Below are the code and all the weights of a small trained network. Each question names an input and a target symbol and asks about switching units off, where a switched-off unit gives its printed mean instead of its output.

import numpy as np


def w(rows, s, z=0):
    codes = np.array(rows[::2]) - 128.0
    scale = np.full(codes.shape[1], s)
    scale[-1] = z or s
    return codes * scale


def f(y):
    return np.maximum(y, 0)


def softmax(a):
    e = np.exp(a - a.max(-1, keepdims=True))
    return e / e.sum(-1, keepdims=True)


def log_softmax(a):
    a = a - a.max(-1, keepdims=True)
    return a - np.log(np.exp(a).sum(-1, keepdims=True))


def net(x, mask):
    ids = ['αελπστφψ'.index(c) for c in x.split()]
    T = len(ids)
    res = E[ids] + P[:T]
    u = 0
    for l in range(2):
        q, k, v = (res @ M[l].T for M in (Q, K, V))
        z = softmax(np.where(np.tri(T) > 0, q @ k.T / 3**0.5, -1e9)) @ v
        res = res + np.where(mask[u], z, O[l][:, -1]) @ O[l][:, :-1]
        u += 1
        y = f(res @ A[l][:, :-1].T + A[l][:, -1])
        res = res + np.where(mask[u : u + 12], y, B[l][:, -1]) @ B[l][:, :-1]
        u += 12
    return log_softmax(res[-1] @ U[:, :-1].T + U[:, -1])


Q, K, V, O, A, B = {}, {}, {}, {}, {}, {}
E = w([
[56,120,168,116,130,132,78,190,46,187],'α',
[180,142,110,154,149,124,126,77,112,156],'ε',
[169,107,166,109,54,75,254,101,63,112],'λ',
[131,112,189,81,131,64,96,81,78,107],'π',
[141,73,124,158,83,74,126,123,124,113],'σ',
[34,170,65,102,127,81,162,132,120,119],'τ',
[184,156,166,78,141,78,167,117,159,94],'φ',
[162,83,214,156,133,121,158,68,151,155],'ψ',
],0.022)
P = w([
[154,32,155,71,157,254,58,131,133,38],'0',
[144,74,144,103,113,203,68,97,166,65],'1',
[152,115,159,123,109,215,89,112,156,80],'2',
[108,111,152,99,131,230,98,98,121,113],'3',
[133,133,154,109,114,171,112,91,121,108],'4',
[152,142,145,124,111,190,122,121,85,135],'5',
[154,135,131,140,112,175,138,120,63,148],'6',
[147,126,110,133,121,135,144,117,60,168],'7',
[172,148,119,136,107,131,148,133,57,177],'8',
[170,142,97,137,115,132,169,131,33,193],'9',
[164,160,115,132,104,87,178,131,44,201],'10',
[159,134,122,129,92,79,176,122,45,209],'11',
],0.0091)
Q[0] = w([
[254,61,150,161,84,91,171,142,19,182],'L0H1',
[141,127,64,155,115,86,162,148,232,90],'L0H1',
[163,133,108,211,135,196,146,127,148,153],'L0H1',
],0.051)
K[0] = w([
[23,177,72,130,213,84,1,183,36,189],'L0H1',
[146,126,95,98,127,40,250,57,89,126],'L0H1',
[107,145,13,140,188,161,149,172,144,116],'L0H1',
],0.042)
V[0] = w([
[167,159,120,163,138,120,47,55,131,31],'L0H1',
[127,84,98,134,57,255,176,112,59,13],'L0H1',
[149,124,76,68,103,185,101,93,161,29],'L0H1',
],0.0073)
O[0] = w([
[138,129,99,39,115,148,78,159,151,255,72],'L0H1',
[64,95,104,119,49,87,152,65,128,140,255],'L0H1',
[102,143,89,8,62,104,96,71,184,209,71],'L0H1',
],0.005,0.0042)
A[0] = w([
[176,126,166,104,210,119,106,58,170,118,104],'L0N1',
[130,160,103,145,116,178,82,162,178,121,2],'L0N2',
[73,99,164,188,145,160,130,97,244,228,32],'L0N3',
[60,168,44,137,135,68,161,138,156,115,39],'L0N4',
[176,140,55,127,136,198,51,87,183,53,54],'L0N5',
[135,63,109,191,157,76,165,172,211,189,105],'L0N6',
[79,176,120,144,161,101,116,150,118,223,139],'L0N7',
[98,116,134,97,139,179,95,127,248,130,87],'L0N8',
[133,142,106,176,149,169,115,187,225,131,112],'L0N9',
[139,53,71,156,74,157,85,194,202,105,52],'L0N10',
[118,177,124,176,118,178,94,164,204,122,34],'L0N11',
[165,135,107,192,162,153,69,78,182,161,75],'L0N12',
],0.013,0.0057)
B[0] = w([
[117,200,125,135,109,112,86,85,80,49,253],'L0N1',
[135,82,143,161,145,172,157,106,101,140,128],'L0N2',
[118,171,163,180,63,182,140,31,95,21,171],'L0N3',
[136,117,97,110,90,228,173,208,92,151,209],'L0N4',
[130,153,73,145,182,114,112,50,139,153,148],'L0N5',
[102,175,154,131,85,98,123,63,75,118,166],'L0N6',
[150,190,170,134,128,139,186,90,83,156,191],'L0N7',
[141,127,112,122,144,141,120,81,126,65,165],'L0N8',
[107,111,167,116,137,118,152,114,84,100,128],'L0N9',
[20,156,122,187,54,53,115,69,85,113,154],'L0N10',
[109,245,115,110,132,166,188,84,84,72,128],'L0N11',
[143,117,64,156,110,110,127,34,112,109,172],'L0N12',
],0.012,0.0061)
Q[1] = w([
[118,95,97,130,178,111,69,174,255,197],'L1H1',
[97,98,180,136,134,147,53,134,133,124],'L1H1',
[97,125,179,112,77,155,141,95,71,101],'L1H1',
],0.053)
K[1] = w([
[188,130,156,135,124,33,74,4,162,63],'L1H1',
[157,107,117,130,141,41,135,144,118,145],'L1H1',
[112,114,137,87,99,120,181,164,108,199],'L1H1',
],0.048)
V[1] = w([
[102,129,116,148,145,168,200,153,131,87],'L1H1',
[139,211,68,144,118,84,143,164,99,128],'L1H1',
[186,61,163,96,123,53,254,107,120,133],'L1H1',
],0.0099)
O[1] = w([
[36,153,125,125,75,255,76,102,223,149,254],'L1H1',
[135,124,76,77,51,220,82,185,147,147,189],'L1H1',
[29,94,120,15,221,2,184,63,112,201,185],'L1H1',
],0.004,0.014)
A[1] = w([
[139,77,151,125,168,138,15,156,135,98,32],'L1N1',
[151,148,132,142,117,144,136,163,133,154,41],'L1N2',
[168,17,134,57,138,119,150,165,149,101,1],'L1N3',
[73,105,118,134,195,132,137,171,169,109,84],'L1N4',
[180,94,134,163,120,135,121,140,138,80,142],'L1N5',
[109,155,122,116,183,101,173,147,251,91,97],'L1N6',
[116,67,97,190,94,107,78,167,156,110,121],'L1N7',
[112,107,140,61,200,138,98,146,127,87,128],'L1N8',
[96,88,170,138,208,150,61,223,148,88,64],'L1N9',
[131,117,117,154,137,121,142,121,124,63,147],'L1N10',
[125,110,83,140,188,129,98,102,165,139,99],'L1N11',
[174,155,97,99,167,125,124,170,236,65,111],'L1N12',
],0.018,0.0075)
B[1] = w([
[183,101,76,148,40,74,73,202,52,98,150],'L1N1',
[189,54,163,156,192,24,68,72,189,78,166],'L1N2',
[133,67,63,223,205,149,139,183,115,40,160],'L1N3',
[118,48,152,189,136,189,36,148,186,179,128],'L1N4',
[6,215,115,142,186,112,63,78,141,130,213],'L1N5',
[136,111,91,128,62,83,16,182,40,122,135],'L1N6',
[206,66,185,71,157,144,187,83,110,132,167],'L1N7',
[161,176,103,127,167,97,173,214,195,82,164],'L1N8',
[104,81,137,158,225,143,242,106,123,78,145],'L1N9',
[197,49,175,104,141,135,157,236,140,227,254],'L1N10',
[154,131,75,169,157,154,136,144,120,134,150],'L1N11',
[100,137,140,102,204,130,245,69,183,119,146],'L1N12',
],0.011,0.015)
U = w([
[117,153,189,87,169,159,89,157,150,179,60],'α',
[75,49,179,195,196,202,83,198,85,145,2],'ε',
[97,82,148,102,63,248,40,142,188,154,204],'λ',
[128,114,171,108,123,138,16,206,94,165,136],'π',
[14,76,153,151,111,113,70,144,130,221,99],'σ',
[132,57,203,99,131,142,76,122,104,226,57],'τ',
[75,108,254,186,179,193,49,189,92,211,180],'φ',
[148,131,111,150,165,178,55,122,94,242,93],'ψ',
],0.0037,0.0045)

Each question gives the input, a string of symbols that net reads in full, and the target symbol t.
The units are the heads (3 rows each of Q, K, V and O) and the neurons (one row each of A and B). Each row of codes is followed by its name. A weight is (code - 128) times the scale printed after its matrix; where a second scale follows, it is the last column's (O, A, B and U).
mask holds one flag per unit, layer by layer, with each layer's heads first. A switched-off unit (its flag False) gives its mean, the last column of its rows in O or B, instead of its output. The means were averaged over made-up inputs and are rounded, as every weight is.
A unit's drop is (log p(t) with every unit on - log p(t) with that unit switched off) / (log p(t) with every unit on - log p(t) with every unit switched off).
The circuit of an input: a set's keep is (log p(t) with only the set's units on - log p(t) with every unit switched off) / (log p(t) with every unit on - log p(t) with every unit switched off). Starting from the 12 units with the biggest drops (on a tie, the unit counted first), units are removed one at a time, each time the one whose removal leaves the highest keep (on an exact tie, the one counted first), for as long as the keep stays at least 0.8.
circuit, biggest first: the units of the circuit, biggest drop first
unit that matters most: the unit with the biggest drop
k most important neurons: the k neurons with the biggest drops, biggest first
top k neurons in layer l: the k neurons of layer l with the biggest drops, biggest first
input λ τ π, target λ: unit that matters most : L0N4
input π α π σ, target τ: top 2 neurons in layer 1 : [L1N7, L1N10]
input σ τ π σ ε λ φ ψ φ φ, target λ: 2 most important neurons : [L0N4, L1N10]
input ψ τ σ, target τ: circuit, biggest first : [L1N7, L0N10, L1N5]
input ε λ σ λ σ ε φ φ λ τ σ, target λ: 2 most important neurons : [L0N4, L1N10]
input λ π σ λ α λ ε φ, target φ: circuit, biggest first : [L0H1, L1H1, L1N5]
input φ ε λ σ τ τ π τ ε τ φ, target λ: circuit, biggest first : [L1H1, L0N4]
input π λ τ φ φ ε λ ε λ ψ ψ, target λ: circuit, biggest first : [L0N4, L1H1, L0H1]
input π φ λ λ φ π σ λ σ λ σ, target σ: circuit, biggest first : [L1H1, L1N10]
input σ π α, target ε: circuit, biggest first : [L0H1, L1N9, L1H1]
input ε τ π ψ λ φ τ ψ ψ, target λ: top 2 neurons in layer 0 : [L0N4, L0N7]
input φ ψ τ ε σ π λ ψ ε α λ, target φ: circuit, biggest first : [L0H1, L1N5, L1H1]
input ψ λ σ, target σ: circuit, biggest first : [L1H1, L0N10]
input λ α λ σ λ, target φ: circuit, biggest first : [L1H1, L1N5, L1N10]
input τ ε λ τ λ λ φ ψ ε, target λ: unit that matters most : L1H1
input π ε λ π, target α: 2 most important neurons : [L1N8, L0N1]
input ε λ φ, target π: 2 most important neurons : [L1N6, L1N8]
input φ α τ ε, target ψ: circuit, biggest first : [L0N5, L1N11, L0N12]
input φ π λ ψ σ ε α α ε, target φ: 2 most important neurons : [L1N10, L1N5]
input α λ λ ψ, target φ: unit that matters most : L1N10
input τ α ψ φ τ λ, target λ: circuit, biggest first : [L0N4, L1H1]
input σ λ ε ε ψ ψ, target τ: 3 most important neurons : [L0N3, L1N10, L1N5]
input σ λ λ λ, target ε: 4 most important neurons : [L1N3, L0N1, L0N3, L0N7]
input π σ ψ, target φ: 3 most important neurons : [L0N3, L1N10, L1N5]
input σ λ λ π σ λ λ α ε λ φ, target φ: 2 most important neurons : [L1N10, L1N5]
input ε ε ψ ε ψ σ α φ ε π τ π, target λ: 3 most important neurons : [L0N4, L0N7, L1N10]
